Below are the code and all the weights of a small trained network. Each question names an input and a target symbol and asks about switching units off, where a switched-off unit gives its printed mean instead of its output.

import numpy as np


def w(rows, s, z=0):
    codes = np.array(rows[::2]) - 128.0
    scale = np.full(codes.shape[1], s)
    scale[-1] = z or s
    return codes * scale


def norm(h):
    return h / np.sqrt((h * h).mean(-1, keepdims=True) + 1e-5)


def f(y):
    return y / 2 * (1 + np.tanh(0.7978845608 * (y + 0.044715 * y**3)))


def softmax(a):
    e = np.exp(a - a.max(-1, keepdims=True))
    return e / e.sum(-1, keepdims=True)


def log_softmax(a):
    a = a - a.max(-1, keepdims=True)
    return a - np.log(np.exp(a).sum(-1, keepdims=True))


def net(x, mask):
    ids = ['αβγδεζηθσφω'.index(c) for c in x.split()]
    T = len(ids)
    res = E[ids] + P[:T]
    q, k, v = (norm(res) @ M[0].T for M in (Q, K, V))
    z = softmax(np.where(np.tri(T) > 0, q @ k.T / 3**0.5, -1e9)) @ v
    res = res + np.where(mask[0], z, O[0][:, -1]) @ O[0][:, :-1]
    y = f(norm(res) @ A[0][:, :-1].T + A[0][:, -1])
    res = res + np.where(mask[1:9], y, B[0][:, -1]) @ B[0][:, :-1]
    return log_softmax(norm(res)[-1] @ U[:, :-1].T + U[:, -1])


Q, K, V, O, A, B = {}, {}, {}, {}, {}, {}
E = w([
[146,40,108,175,204],'α',
[133,155,187,146,141],'β',
[172,139,100,102,234],'γ',
[119,103,204,168,179],'δ',
[146,114,203,44,61],'ε',
[34,131,54,203,161],'ζ',
[94,117,120,70,151],'η',
[181,103,62,86,135],'θ',
[225,32,2,63,65],'σ',
[119,161,188,57,162],'φ',
[228,142,150,133,154],'ω',
],0.018)
P = w([
[151,54,254,18,154],'0',
[151,87,213,55,144],'1',
[132,117,186,82,137],'2',
[133,139,170,100,135],'3',
[127,155,162,116,129],'4',
[125,165,153,128,130],'5',
[118,186,145,138,136],'6',
[118,201,146,151,135],'7',
[119,207,140,166,134],'8',
[116,228,132,180,134],'9',
[113,239,126,196,139],'10',
[114,250,116,210,132],'11',
[110,243,115,209,139],'12',
],0.0072)
Q[0] = w([
[158,53,127,119,90],'head 1',
[79,120,200,161,141],'head 1',
[5,100,137,120,106],'head 1',
],0.024)
K[0] = w([
[186,71,207,137,155],'head 1',
[121,97,147,17,31],'head 1',
[81,22,137,1,94],'head 1',
],0.015)
V[0] = w([
[167,154,106,138,255],'head 1',
[172,32,193,171,135],'head 1',
[178,197,59,154,83],'head 1',
],0.0092)
O[0] = w([
[116,145,174,142,254,253],'head 1',
[159,139,126,218,149,189],'head 1',
[203,111,188,80,115,16],'head 1',
],0.0069,0.0036)
A[0] = w([
[90,157,192,141,112,204],'neuron 1',
[175,96,37,86,42,75],'neuron 2',
[79,85,200,142,111,62],'neuron 3',
[165,93,156,7,87,94],'neuron 4',
[122,159,141,183,116,99],'neuron 5',
[118,117,202,179,103,2],'neuron 6',
[189,120,134,182,132,115],'neuron 7',
[160,130,183,92,76,84],'neuron 8',
],0.02,0.0048)
B[0] = w([
[113,185,118,109,75,254],'neuron 1',
[142,123,5,66,139,189],'neuron 2',
[154,97,126,193,121,170],'neuron 3',
[95,160,228,180,105,197],'neuron 4',
[121,155,68,120,150,183],'neuron 5',
[180,192,76,148,134,192],'neuron 6',
[126,94,146,114,77,184],'neuron 7',
[126,68,79,80,193,184],'neuron 8',
],0.026,0.0095)
U = w([
[67,144,231,153,84,243],'α',
[33,148,142,11,101,91],'β',
[195,144,95,249,94,229],'γ',
[166,155,179,91,240,112],'δ',
[215,96,196,73,60,162],'ε',
[124,107,124,130,119,126],'ζ',
[131,128,132,118,112,56],'η',
[129,110,127,124,122,89],'θ',
[126,45,126,209,127,253],'σ',
[16,110,80,199,149,30],'φ',
[117,56,60,49,117,103],'ω',
],0.011,0.0034)

Each question gives the input, a string of symbols that net reads in full, and the target symbol t.
The units are the heads (3 rows each of Q, K, V and O) and the neurons (one row each of A and B). Each row of codes is followed by its name. A weight is (code - 128) times the scale printed after its matrix; where a second scale follows, it is the last column's (O, A, B and U).
mask holds one flag per unit, heads first, then neurons. A switched-off unit (its flag False) gives its mean, the last column of its rows in O or B, instead of its output. The means were averaged over made-up inputs and are rounded, as every weight is.
A unit's drop is (log p(t) with every unit on - log p(t) with that unit switched off) / (log p(t) with every unit on - log p(t) with every unit switched off).
The circuit of an input: a set's keep is (log p(t) with only the set's units on - log p(t) with every unit switched off) / (log p(t) with every unit on - log p(t) with every unit switched off). Starting from all 9 units, units are removed one at a time, each time the one whose removal leaves the highest keep (on an exact tie, the one counted first), for as long as the keep stays at least 0.8.
circuit, biggest first: the units of the circuit, biggest drop first
k most important neurons: the k neurons with the biggest drops, biggest first
drop when u is switched off: that unit's drop, to one decimal
input γ ω θ, target ε: most important neuron	[neuron 2]
input β γ θ ζ β ω θ φ, target α: circuit, biggest first	[neuron 4; head 1]
input σ ω β β ε β γ θ, target δ: circuit, biggest first	[head 1; neuron 1; neuron 2]
input η θ β β α β β σ θ γ β ε, target α: 2 most important neurons	[neuron 4; neuron 2]
input θ ε θ ζ ω η β β γ α θ, target σ: circuit, biggest first	[neuron 1; head 1; neuron 6; neuron 2]
input θ α σ ε θ, target σ: circuit, biggest first	[head 1; neuron 1; neuron 6; neuron 2]
input β φ δ θ σ β ω β θ, target ω: 2 most important neurons	[neuron 1; neuron 6]
input γ η ε θ ε γ σ ζ α, target σ: 2 most important neurons	[neuron 1; neuron 2]
input α β ε η δ α θ φ ω θ θ ζ θ, target β: circuit, biggest first	[neuron 2; head 1; neuron 4; neuron 6]
input θ ζ θ, target β: circuit, biggest first	[neuron 2; neuron 4; neuron 6; head 1]
input β ω β σ σ γ θ, target δ: 2 most important neurons	[neuron 1; neuron 2]
input γ θ γ ε θ α ω, target ε: 2 most important neurons	[neuron 7; neuron 4]
input γ α β σ γ θ θ γ ζ φ β ε, target α: drop when neuron 4 is switched off	2.3
input ε ε σ ε θ, target α: drop when neuron 5 is switched off	0.0
input β θ φ, target α: circuit, biggest first	[neuron 4]
input ε β φ ε ε γ σ θ δ θ ε γ, target δ: drop when neuron 2 is switched off	0.1
